Below are the code and all the weights of a small trained network. Each question names an input and a class and asks about switching units off, where a switched-off unit gives its printed mean instead of its output.

import numpy as np


def w(rows, s, z=0):
    codes = np.array(rows[::2]) - 128.0
    scale = np.full(codes.shape[1], s)
    scale[-1] = z or s
    return codes * scale


def norm(h):
    return h / np.sqrt((h * h).mean(-1, keepdims=True) + 1e-5)


def f(y):
    return y / 2 * (1 + np.tanh(0.7978845608 * (y + 0.044715 * y**3)))


def log_softmax(a):
    a = a - a.max(-1, keepdims=True)
    return a - np.log(np.exp(a).sum(-1, keepdims=True))


def net(x, mask):
    res = np.array(x, float).reshape(1, 3) / 4 @ E
    u = 0
    for l in range(2):
        y = f(norm(res) @ A[l][:, :-1].T + A[l][:, -1])
        res = res + np.where(mask[u : u + 5], y, B[l][:, -1]) @ B[l][:, :-1]
        u += 5
    return log_softmax(norm(res)[-1] @ U[:, :-1].T + U[:, -1])


A, B = {}, {}
E = w([
[229,187,143,201,132,102,100,254],'x0',
[159,202,119,199,54,34,65,39],'x1',
[245,64,195,60,147,62,119,7],'x2',
],0.007)
A[0] = w([
[204,154,253,125,122,150,90,102,131],'0.n0',
[106,22,118,2,132,159,113,185,253],'0.n1',
[143,237,24,201,174,89,110,189,158],'0.n2',
[81,135,115,163,127,147,89,118,116],'0.n3',
[118,159,24,130,128,187,123,169,128],'0.n4',
],0.0078,0.0042)
B[0] = w([
[92,109,172,154,233,138,110,220,178],'0.n0',
[134,131,116,71,160,92,201,49,255],'0.n1',
[94,70,53,93,82,82,118,37,217],'0.n2',
[104,157,124,81,133,83,64,194,142],'0.n3',
[112,145,69,38,122,255,74,185,173],'0.n4',
],0.0075,0.0086)
A[1] = w([
[90,164,118,124,232,178,239,195,255],'1.n0',
[180,138,50,207,66,155,82,96,58],'1.n1',
[25,170,124,93,182,198,108,167,55],'1.n2',
[81,205,32,100,145,218,128,163,56],'1.n3',
[123,168,98,82,1,52,17,111,142],'1.n4',
],0.0068,0.0013)
B[1] = w([
[112,169,139,127,87,117,116,82,237],'1.n0',
[94,107,136,180,118,158,141,161,171],'1.n1',
[182,163,145,131,133,125,56,78,182],'1.n2',
[181,119,90,80,101,169,7,74,226],'1.n3',
[134,130,140,175,117,133,216,212,255],'1.n4',
],0.013,0.0056)
U = w([
[116,72,151,22,194,83,199,58,189],'0',
[79,99,172,122,173,192,116,156,34],'1',
[176,117,204,163,221,48,71,175,156],'2',
[97,114,54,133,74,174,83,201,150],'3',
[77,155,146,204,84,83,216,191,163],'4',
[116,196,89,9,113,188,23,81,134],'5',
[123,198,201,78,172,146,157,162,54],'6',
[84,124,149,115,175,159,111,154,3],'7',
],0.012,0.0074)

Each question gives the input, the list of numbers given to net, and the class t.
The units are the neurons (one row each of A and B). Each row of codes is followed by its name. A weight is (code - 128) times the scale printed after its matrix; where a second scale follows, it is the last column's (A, B and U).
mask holds one flag per neuron, layer by layer. A switched-off neuron (its flag False) gives its mean, the last column of its row in B, instead of its output. The means were averaged over made-up inputs and are rounded, as every weight is.
A unit's drop is (log p(t) with every unit on - log p(t) with that unit switched off) / (log p(t) with every unit on - log p(t) with every unit switched off).
The circuit of an input: a set's keep is (log p(t) with only the set's units on - log p(t) with every unit switched off) / (log p(t) with every unit on - log p(t) with every unit switched off). Starting from all 10 units, units are removed one at a time, each time the one whose removal leaves the highest keep (on an exact tie, the one counted first), for as long as the keep stays at least 0.8.
units of the circuit, in order: the units of the circuit, biggest drop first
top k neurons: the k neurons with the biggest drops, biggest first
top k neurons in layer l: the k neurons of layer l with the biggest drops, biggest first
drop of u: that unit's drop, to one decimal
input [-5,6,-5], class 3: units of the circuit, in order	(1.n4 1.n3 0.n1)
input [-4,7,5], class 4: top 4 neurons	(0.n1 1.n3 1.n4 1.n2)
input [-4,8,4], class 4: top neuron	(0.n1)
input [8,-7,3], class 0: units of the circuit, in order	(0.n1 1.n4 1.n3)
input [5,-2,8], class 2: top 3 neurons	(0.n0 0.n2 0.n1)
input [0,-6,-1], class 5: top 3 neurons	(0.n4 0.n2 1.n0)
input [2,0,-1], class 3: top 4 neurons	(0.n2 0.n4 0.n1 1.n4)
input [4,-2,-3], class 5: top 3 neurons	(0.n4 1.n3 1.n2)
input [-3,5,3], class 4: top 2 neurons	(0.n1 1.n3)
input [8,8,3], class 4: top 2 neurons in layer 0	(0.n2 0.n1)
input [6,-5,2], class 0: top 3 neurons in layer 0	(0.n1 0.n4 0.n3)
input [1,0,1], class 2: top 2 neurons in layer 0	(0.n4 0.n1)
input [6,2,-1], class 4: top 2 neurons in layer 1	(1.n4 1.n3)
input [3,5,2], class 4: units of the circuit, in order	(1.n4)
input [4,-1,4], class 2: drop of 1.n4	0.1
input [0,2,0], class 4: drop of 0.n1	0.1
